Below are the code and all the weights of a small trained network. Each question names an input and a class and asks about switching units off, where a switched-off unit gives its printed mean instead of its output.

import numpy as np


def w(rows, s, z=0):
    codes = np.array(rows[::2]) - 128.0
    scale = np.full(codes.shape[1], s)
    scale[-1] = z or s
    return codes * scale


def f(y):
    return y / 2 * (1 + np.tanh(0.7978845608 * (y + 0.044715 * y**3)))


def log_softmax(a):
    a = a - a.max(-1, keepdims=True)
    return a - np.log(np.exp(a).sum(-1, keepdims=True))


def net(x, mask):
    res = np.array(x, float).reshape(1, 6) / 4 @ E
    y = f(res @ A[0][:, :-1].T + A[0][:, -1])
    res = res + np.where(mask, y, B[0][:, -1]) @ B[0][:, :-1]
    return log_softmax(res[-1] @ U[:, :-1].T + U[:, -1])


A, B = {}, {}
E = w([
[157,122,2,197,212],'x0',
[128,131,132,127,135],'x1',
[131,130,131,126,133],'x2',
[179,62,170,245,92],'x3',
[126,129,132,131,126],'x4',
[48,5,138,104,188],'x5',
],0.007)
A[0] = w([
[40,27,141,103,176,117],'n0',
[62,27,147,97,194,115],'n1',
[200,56,179,233,90,76],'n2',
[192,225,132,137,92,95],'n3',
[204,39,174,237,67,132],'n4',
[95,135,254,82,52,121],'n5',
[106,137,235,100,76,72],'n6',
[146,84,156,189,93,211],'n7',
[179,232,122,142,74,88],'n8',
[84,212,90,12,173,99],'n9',
[111,115,228,64,39,104],'n10',
[107,113,150,143,90,255],'n11',
[42,13,138,117,177,151],'n12',
],0.0059,0.0095)
B[0] = w([
[161,188,132,183,56,172],'n0',
[174,218,133,211,34,170],'n1',
[3,155,116,150,115,157],'n2',
[146,156,144,199,45,147],'n3',
[24,192,128,86,148,193],'n4',
[159,104,21,191,198,174],'n5',
[121,103,70,202,137,138],'n6',
[127,186,121,59,163,216],'n7',
[146,162,145,188,50,147],'n8',
[18,175,135,145,111,162],'n9',
[133,101,40,201,190,162],'n10',
[187,198,131,33,180,254],'n11',
[179,204,139,146,78,196],'n12',
],0.0081,0.0084)
U = w([
[177,154,149,184,7,72],'0',
[149,139,138,96,148,227],'1',
[152,139,134,104,142,202],'2',
[146,100,52,178,177,97],'3',
[21,146,147,115,111,47],'4',
[165,129,142,90,129,203],'5',
[160,56,204,103,122,53],'6',
[117,63,176,140,102,2],'7',
],0.015,0.0064)

Each question gives the input, the list of numbers given to net, and the class t.
The units are the neurons (one row each of A and B). Each row of codes is followed by its name. A weight is (code - 128) times the scale printed after its matrix; where a second scale follows, it is the last column's (A, B and U).
mask holds one flag per neuron, in row order. A switched-off neuron (its flag False) gives its mean, the last column of its row in B, instead of its output. The means were averaged over made-up inputs and are rounded, as every weight is.
A unit's drop is (log p(t) with every unit on - log p(t) with that unit switched off) / (log p(t) with every unit on - log p(t) with every unit switched off).
The circuit of an input: a set's keep is (log p(t) with only the set's units on - log p(t) with every unit switched off) / (log p(t) with every unit on - log p(t) with every unit switched off). Starting from the 12 units with the biggest drops (on a tie, the unit counted first), units are removed one at a time, each time the one whose removal leaves the highest keep (on an exact tie, the one counted first), for as long as the keep stays at least 0.8.
units of the circuit, in order: the units of the circuit, biggest drop first
most important unit: the unit with the biggest drop
k most important neurons: the k neurons with the biggest drops, biggest first
drop of u: that unit's drop, to one decimal
input [6,2,3,8,7,7], class 4: most important unit -> n4
input [-5,0,4,-5,-4,7], class 0: units of the circuit, in order -> n1, n0
input [-8,3,-5,4,-7,0], class 3: units of the circuit, in order -> n5, n10
input [5,4,-1,6,-6,6], class 0: units of the circuit, in order -> n1, n12
input [4,-7,-4,8,-2,3], class 4: 2 most important neurons -> n4, n2
input [5,3,-1,-4,-3,-6], class 0: 2 most important neurons -> n3, n8
input [-2,3,-3,8,-3,-4], class 4: units of the circuit, in order -> n4, n2
input [-6,4,4,-5,0,6], class 0: units of the circuit, in order -> n1, n0
input [-1,-4,4,-6,-3,-3], class 4: 4 most important neurons -> n9, n12, n11, n5
input [4,-5,7,8,-8,-5], class 2: 2 most important neurons -> n9, n7
input [4,-6,1,-8,0,-4], class 4: 2 most important neurons -> n9, n11
input [-7,-7,-1,5,0,3], class 3: 2 most important neurons -> n5, n10
input [4,7,-8,6,2,1], class 1: 2 most important neurons -> n9, n7
input [3,-3,-5,6,-4,4], class 4: 3 most important neurons -> n4, n2, n5
input [-7,0,-3,6,-7,7], class 0: units of the circuit, in order -> n1
input [1,-5,4,-3,-5,5], class 0: 3 most important neurons -> n1, n0, n12
input [2,2,5,6,-5,-4], class 4: 2 most important neurons -> n4, n2
input [6,0,-4,-2,3,6], class 0: drop of n1 -> 0.3
input [1,1,-1,-6,2,-3], class 4: drop of n12 -> 0.2
input [3,2,1,-8,7,-7], class 4: drop of n0 -> 0.2
input [6,-8,3,-1,5,-8], class 0: units of the circuit, in order -> n3
